Here are made-up objects, facts about them, and rows of numbers that follow some of those facts. Name the object behind each unnamed row.

How the objects are related:
banor φ:a γ:sopun
bati φ:b
brelis φ:a
brenuk φ:a γ:flutrogren, fotu
brestar φ:a γ:stoklur, sutrasa, dredrus, brotan
brezen φ:d γ:lino, zubro, plobuk
bridre φ:a
briste φ:a γ:grikur
brogaplen φ:a γ:gabone, bati, stoskale
brotan φ:a γ:selo
bruskisko φ:a γ:flafom, sopun, brenuk, droske
buklatok φ:e γ:plemopir, brotan
didol φ:a γ:kladra
dodil φ:b
drakle φ:d γ:mazan
dramemal φ:e
dranom φ:e γ:sodriske
drapler φ:a γ:kebrol, droske
drasabrar φ:a γ:brotan
dredrus φ:c
dregresti φ:d γ:masustil
drogrukli φ:a γ:grikur
droske φ:d γ:zuvu
dugre φ:a γ:plemopir
fidril φ:a γ:fotu
fiva φ:a γ:pladel
flafom φ:d γ:flutrogren, vugruzer
flegar φ:a γ:grikur
fleskar φ:a γ:troka
flodibrak φ:b γ:bruskisko, dramemal
flutrogren φ:b
fotu φ:a γ:zuvu, flutrogren
fulanuk φ:a γ:fotu
gabone φ:c γ:trubram
gekiflu φ:a γ:zuvu
goflu φ:b γ:banor, sutrasa, bridre
goklu φ:b
gostovil φ:a γ:bridre, fulanuk, mitel
graflege φ:a
gribra φ:a γ:brotan
gride φ:a γ:bati
grikur φ:b
grostelak φ:a γ:skero
grudi φ:d γ:trubram, voskuplu
gulil φ:a γ:flafom
kebrol φ:b
keflil φ:a γ:tufam
kemun φ:a γ:grikur
kiflis φ:a γ:voskuplu, vofon, kistil
kipa φ:a γ:fulanuk
kistil φ:a γ:kladra, vugruzer
kladra φ:a γ:vugruzer, droske
kosir φ:a
kosko φ:b γ:vugruzer, bati
ladrar φ:a γ:kemun, selo, bati, mitel
lino φ:a γ:dranom, mazan, skero, flegar
lobres φ:a γ:gostovil, trubram
lorek φ:a
masil φ:b γ:vonitrum
masustil φ:a γ:skero
mazan φ:a
miflen φ:a γ:dredrus
mitel φ:a γ:flafom, vofon
mitra φ:b γ:sodriske, lino, kosko
mosi φ:a γ:fulanuk
naral φ:b
peku φ:a γ:didol
pesko φ:b γ:vofon
pifu φ:b γ:zuvu
pladel φ:a γ:tufam
plemopir φ:d γ:flutrogren, gekiflu
plivaflom φ:b γ:replu, brenuk, vofon
plobuk φ:e γ:skero, kistil
ploplok φ:c γ:mazan
ratam φ:a γ:dredrus, masustil, gekiflu
replu φ:a γ:vugruzer, troka
safles φ:a γ:stoklur
seflekla φ:a γ:lobres
selo φ:a γ:vugruzer
sidol φ:a γ:trenes, stazo
skadra φ:a γ:kiflis, fotu, sopun
skero φ:a
sodre φ:e
sodriske φ:b
sopun φ:a
stazo φ:a γ:flodibrak, stoskale
stenas φ:d
stoklur φ:a γ:gekiflu
stopler φ:a γ:graflege, grudi
stoskale φ:c γ:graflege, kebrol
suster φ:b γ:sutrasa
sutrasa φ:a
tidruk φ:b γ:brenuk
trenes φ:c γ:plemopir, bridre, stazo
trizi φ:a γ:fotu, vugruzer, vofon
trobe φ:b γ:lorek, zuvu, bruskisko, ladrar
troka φ:b
trubram φ:a γ:replu, kemun, vonitrum, selo
tufam φ:d γ:replu
tuzi φ:a γ:kipa, safles, vapir
vapir φ:a γ:brelis, buklatok
vastastar φ:e γ:pesko, peku, kebrol
venos φ:c
vofon φ:e γ:vugruzer, troka
vonitrum φ:e γ:tufam, bruskisko, vofon
voskuplu φ:d γ:bruskisko
vugruzer φ:b γ:sopun
vutus φ:a γ:briste
zedros φ:a γ:naral
zemem φ:d γ:dodil
zimam φ:e γ:grudi, mazan
zubro φ:a γ:kemun, trizi, drakle, mitel
zusel φ:e γ:grostelak, zubro, buklatok, trobe
zuvu φ:a γ:sopun

Known rows:
stoskale: [-18  -7  10 -22  -1   0 -28 -15  11  23   7  -5  -1  11  17 -11  11  -4
 -11   6 -16   6 -19 -31  -1   5  19  13  24]
ratam: [ 16 -15   5   6 -16   9  -9  17  -1  -4   7   2 -11  12   4   5   4  -5
   4   3   7  -8  15  17   4  -7 -11  -1  -7]
ploplok: [  3  -6 -10 -16  11  -1 -29   2  24  36   5   4 -11   4  25 -25  10  12
 -25  16 -11 -10 -12 -33 -18  -2  16   1  20]
vapir: [ 22 -17  -1  -2  -9  -4  -1   9   8  -9  -2   7  -7  -3 -15 -13 -16 -11
  14  -7  12  10   5  19  14   5  -2  -2   7]
bati: [-27   9 -10  -6  23 -15   7 -29   4 -10   0   3  -1 -11   5   7   5   6
 -18   0   2  35  -2 -18 -17  -1  -5  -5 -12]
kebrol: [-34  12  -4  -8  21 -13  -2 -33  -5 -14   8  -4  -1  -7   3  14   7   3
 -15  -1  -7  39  -1 -15  -8   4  -4  -2 -14]
graflege: [  4 -14  21   6   5   9   1  -9  -3  -1  -6  -3   8  -5   4  -2  -3  -7
  22 -17   0  -2   0   8   1   1  11 -10  -4]
plobuk: [  6  18 -18   9  11  14   1 -21 -10  12 -17  14   1   5   0  21 -16  -1
  -8  29 -23  -7   3 -26   5  -4  -7   9  27]
pifu: [-21  16 -24  -7   6 -21  -5 -16   6  -9  12 -11   0  -6   3  12  12  13
 -28  13  -3  29   3  -4 -10   2 -11   7 -14]
fulanuk: [ 18 -12   3   2  -7  -1  -1   5   4  -4  -3  -4   1  -6  -4  -7  -7  -6
  14 -10   6   0   4  17   8   5   5   0   2]
zedros: [  1  23   1  14 -21 -15  -2  93 -85  -2 -27  31   5   1 -13 -44  15  -8
   6  12 -59  29 -12  41 -33  -8  47  -7 -14]
tuzi: [ 25 -12  -9  -2 -15  -4  -5  15  10  -6  -1  -4  -4  -2 -11 -13 -10  -6
   7  -2   8   3   8  23  13   6  -4   3   6]
buklatok: [  7  15 -24   1   1   6   4 -19  -6   8 -24  12   3   7  -9  23 -17  -4
  -8  30 -18   2   1 -18  12   2  -7  15  33]
kiflis: [  9 -10  11   6  -2   8  -3   2  -2  -2   1  -5   0  -3   2  -4  -5  -5
  12 -11   1  -9   4  15   2   0   5  -5  -4]
peku: [  1  -5  22   7   1  14 -12  -4 -11  -6  15 -14   1  -1   1   1  -2  -7
  19 -13  -9  -4  11  15  16   2   2  -3  -5]
flutrogren: [-27  10 -12 -10  18 -20   5 -27   5 -14   3   5  -2  -7  -1  11   3   4
 -17   3   2  38  -3 -13 -10   0  -5  -2  -8]
drapler: [  9  -4  10   8  -6   7 -10   4  -5   0   9 -19   4  -2   3  -1   2  -3
  12  -6  -6 -11   8  19  10   3   3   4  -7]

Which object is each row?
No name comes twice in this set of rows, the named rows included.
[ -9   3  23  16 -18   7  27  10   3 -10  25  10 -25 -17  -8  -3 -17   5
 -24 -17  10 -40   0  32  -8 -18  18  25  17]	fiva
[ 12 -17  10   3  -9   3   3   3   1  -2  -6  -3   4   3   5   4   3  -8
  14  -8   7  -6   1  14  -1   0   6   0  -3]	banor
[-14  -6   6 -24  -1  -1 -24 -10  16  22   6  -2  -3  11  16 -15   7  -1
 -14   7 -13   4 -17 -32  -5   4  21  13  27]	gabone
[-32  14  -8  -8  20 -16   8 -29   2 -14   7   4  -3 -12   2  10   2   7
 -23  -1  -1  35  -2 -13 -11  -2  -3   0  -9]	troka
[  9 -27  15   0 -15   2   9   1   1  -6 -17  11   3  13   7  14   5 -13
  16 -11  17   1  -2   9  -7  -6   7  -3  -3]	sutrasa
[-22   8 -26 -11  -1 -25   6 -14  11  -7  -3  -6   2   0   6  21  21  10
 -29  13   7  29  -4  -5 -18  -2  -6   7 -16]	goflu
[ 22 -20   1  -7  -4  -6   2   4   7 -15  -4  16  -8  -5 -21 -20 -25 -18
  19 -13  14  21   3  15  21   7  -4  -7  17]	brelis
[ 13  -9   7   4 -13   2  -5   4   1   0  -4 -16   5   1   3   2   7  -3
  11  -7   3 -11   2  20   1   3   7   3  -6]	sidol
[ 17 -17   2   3 -21   2  -3  17   3  -3  -3  -2  -5  11   2   5   7  -6
   6   2  10  -8   6  18   1  -5  -5   4  -5]	brestar
[ 19 -19   1  -2 -12  -2  -2  11   5  -9  -3   5  -5   1  -9  -7  -8 -11
  14  -6  11   7   5  18  10   3  -2  -1   6]	safles
[-14  16 -26  -3  21 -16  -1 -14  12  -1   8  -2  -6 -14  11   4  11  20
 -31  15  -1  21   6 -14 -23  -6 -14  -8 -18]	mitra
[ 13 -18  11   7  -1  12 -11  12  -5  -6   9  13 -13   9   7   2  -3  -7
   8  -2   4  -7  14   8   3 -10 -11 -12  -6]	masustil
[-14  -7   5 -24  -3  -3 -25  -6  13  20   7   1  -6  14  15 -16   5  -4
 -17   8 -12   7 -16 -33  -3   2  18  13  26]	venos
[-19   0 -25 -10 -14 -27  13  -9  14  -8 -13  -3   1  12  12  33  29   9
 -31  17  19  28  -3  -8 -27  -5  -5  12 -21]	suster

The same objects again, as new rows of numbers:
Some objects and their rows:
dugre: [  6  -3 -11   6  -3  -8  -7  19   0   2   0  -6 -10  -4   2  13   3  -9
 -15  -9   7  10  -4  15 -10   4 -18 -12  -3  10  11  -2   3  -5  -7 -23
  12  12   7  -2  -8  -5  -9  -3 -17  -3 -19]
trizi: [ -2   4   6 -32 -10  12  14  -4 -28 -16  11  -5   5  21  20  36   2 -20
 -11 -22  11   5  -1   6 -17  12 -27   5  -8   9 -11   3  -4   6 -33 -35
  18   8   5 -16  -4  -8  -5 -17 -19 -11  -9]
seflekla: [  5   8  11  11  -1 -13  -5   9  -8   3   2  -8 -12   8   6  11   7  -9
 -13 -11  -1  10   4   6 -18  -8 -18   0  -2  13   5  -8  14  -7  -4 -15
 -11  14   5  -5  -7  -7  -4  -8 -14  -8 -14]
stoskale: [-13 -42   8  35  13   1 -21 -23   9 -21 -19  -2 -11   4 -24 -12  -6  18
  12  10 -10 -43 -19 -45 -42  -8  48  36  23 -15   2 -20  -3  -4  12  52
  -3 -31  -6  -4  24   3   7   9  12 -10  25]
fulanuk: [ -7  21   8  15 -20   4  36  -9 -26 -13   5  -8 -11  16   9  32  43 -35
 -33 -12   5  11   6   1 -26 -21 -12  17   8   5 -21 -16  11   3 -32 -19
   6   9  -1   3   8 -23 -10 -37 -32 -15   8]
gekiflu: [ 10 -14  -2   6  -6 -19  -9  14   5  13   1 -13 -13   6 -10   4  10  -8
 -19  -5  17 -10   4  18  33  24  -1 -29  -1   5  26 -12 -10 -13  -7 -22
   2  19  28  11  -2  10 -10  10 -51  12  -8]
vofon: [ 16  -9  18 -83  25  36 -11  -8 -20  -1   3   6   7  17 -21  -2 -17 -17
   8  23  13  12   3 -15 -22  16  16 -14  -2 -33  -7  29 -33  24 -37   3
  47  -7  -6 -29 -32  29   2  -7  26   5  35]
sutrasa: [  9   0   3  17  -6 -17  -9  16   0   4   2   6 -11  -5  11  18   2 -17
 -14 -19  -2  18  -2   5 -19  -6  -8  -3  -1  13  18  -6   4   3  -7 -13
   6   2   2   6   3  -6 -17  -3  -1 -15 -23]
vutus: [ 14  -2   4   8   2 -11  -3  14  -2   2   8   0  -2   9   8  13   4 -18
 -12 -13   3   7   3   8 -16   3 -18 -10   5  16   7  -2  13  -5 -11 -22
  -6   6  -1  -2  -1 -11  -7  -2 -15   4 -15]
bridre: [ 10   3   1  19  -7 -17  -5  14  -3   4   0   6 -14  -6   9  20   6 -16
 -16 -16  -2  19   2   5 -23  -9 -10  -4   5  14  16  -9   7   4  -9 -11
   2   4   2   5   4  -8 -15  -3   1 -15 -20]
tufam: [-10 -19  -6 -30  34  10   7   9  17  -9   8 -10  22 -51 -10  -9 -28  24
  35  37  -9 -20   4  -3  25  22 -20  21 -31  19   3  16   1   1  18  30
  13   5 -17   9  31  35  47  -7  30  25   6]
zimam: [ 18   8  30 -15  25  12 -13  -1  -5  24  -2   2 -19   4 -34 -24   6 -20
  -6  40   4  11   3 -16 -24 -22  42 -11  16 -36  -6   8  -7   0 -17  39
   6   1  -4 -12 -23  16   0  -7  11   9  38]
brotan: [  7   2 -20  18   2   2 -33  22  -5  10   1 -23 -20  -3   1  -2 -16  -1
  -5 -12 -15  10 -16  22  -3   1 -23  -5 -11  11   3   7   9 -23  10 -28
   1  15  24 -21 -38 -11  -5 -16 -12 -14  -3]
drapler: [  7   0  10   8  -2 -14  -8   8  -5   6   5  -4  -9   6  10  16   3 -11
 -14 -12   3   7   4   7  -5   2 -13  -6  -2  10  12  -7   6  -4  -7 -16
  -4  13  10   1  -3  -2  -7   0 -15  -9 -15]
stenas: [-11 -12 -10   5  15   6   2  16  11   3   6  -3  12 -65   8  -5 -28   1
  39  32 -17 -17 -18  -4  27  17  -2  16 -16   6   0  15   0  -1   9  39
  14  -9  -6  21  40  24  20  -9  27  19  16]
trobe: [-17   2 -13  -6  -9   8  19 -42  21   1 -17  12  20  11 -17 -41  15  46
  11   8  -6 -19  22 -10  68   3  24   2  -3 -15  -8  -9 -19   8  43  15
 -12 -17  -2  18  -6  13  21  26  13  10  19]
kosir: [  9   1   4  15  -5 -14  -4  13  -7   7   4   4 -10   0  11  21   2 -15
 -13 -15   3  13  -1   7 -20  -4 -10  -3   0  15  15  -7   7   4 -10 -14
   1   4   1   3   3  -8 -14  -1  -7 -10 -24]

Name these rows:
No name comes twice in this set of rows, the named rows included.
[  3   4   8 -24   3  -6  10   2 -13 -15   8  -3   5  17   8  30   6  -7
 -16 -14  12  11  12   3 -22   4 -31   2  -8  21   1  -2   6   8 -19 -27
  10  13 -11 -11  -2  -4   3  -8  -7  -5 -22]	mitel
[ -2   2   2   3 -25  -3  31 -12 -15  -9   6  -5  -9  16   5  27  38 -36
 -29 -16  17  -2   6   5  11   7  -5  -1  10   3  -1 -18  -9   5 -34 -27
  21   8  17  16  11  -8 -12 -20 -51   1  11]	fotu
[  5  19  18  20   5 -10 -10   0 -14   3   6 -16 -19  14   4   8  13  -5
 -22  -6 -16  13  10   2 -23 -24 -18  18  -4  22  -4 -10  23 -14   5 -12
 -27  19   9 -12 -16 -15   6 -22 -14 -17  -7]	lobres
[-19   8 -24 -31 -11  22  36 -41  14 -20 -12  19  32  11  -9 -26   9  44
  19   4   4  -9  20  -8  37  -2   9  11  -6 -13 -24   4 -20  19  30   4
   8 -19 -25   3  -4   3  24  18  33   4  10]	plivaflom
[-19  12 -21 -11  -9  17  27 -36  19 -11 -15  14  26   5 -11 -35   8  47
  17   3  -5  -8  21  -7  38  -9  14  10  -5 -14 -19   2 -14  10  40  12
  -9 -16 -19   8  -8   0  24  19  30   3  13]	masil
[-11 -13  11 -13  30   0   5   1  14  -5   8 -12  12 -43  -7 -10 -17  21
  29  44 -13 -28   8 -12  33  15  -6  25 -22  20   3   4   5  -4  21  41
  -2   6  -7  18  36  36  45  -8  20  22  11]	voskuplu
[  2  11   5   3 -12  -4  22   1 -16  -9   6  -5  -7  15   7  26  23 -25
 -23 -14   9   7   4   6 -15  -6 -11   5   6   8  -4 -10   2   3 -24 -21
   8  11   2   4   6 -14 -10 -19 -27  -6  -4]	fidril
[-15 -25 -44  -6  13  18   5  23  22  -2  -1 -14  12 -73 -15 -16 -23   3
  37  38  -2 -29 -25  15  49  36  -2  -1 -22  -5  -3  21 -18  -8  11  21
  47   3   0  21  28  30  19 -10   9  32  24]	plemopir
[-20   4   3   3  15   7   9  13   8   0  10  -6  10 -56   6  -8 -25   6
  34  42  -9 -21 -22  -3  18   1   2  24 -16  -3 -13  11  12 -14  11  51
  -7   0  -6  12  42  18  25 -12  20  19  10]	drakle
[-15   3 -14 -10  -4  10  23 -38  22  -7 -14  18  22   8 -12 -33  13  50
  14   5  -8 -10  30 -13  46  -5  20  10  -6 -10  -9  -6 -20  16  44  18
  -8 -20 -18  15  -3  11  24  23  34   2  11]	flodibrak
[ 24 -14  -4  14   7  -8   0  28   5   8  13   3  12  15  10   9  -3 -30
  -5 -24   0   7   5   4 -15  13 -25 -25  19  29   0   8  29  -6 -20 -38
 -10   3  -8  -7   3 -24 -14  -4 -16  22  -9]	drogrukli

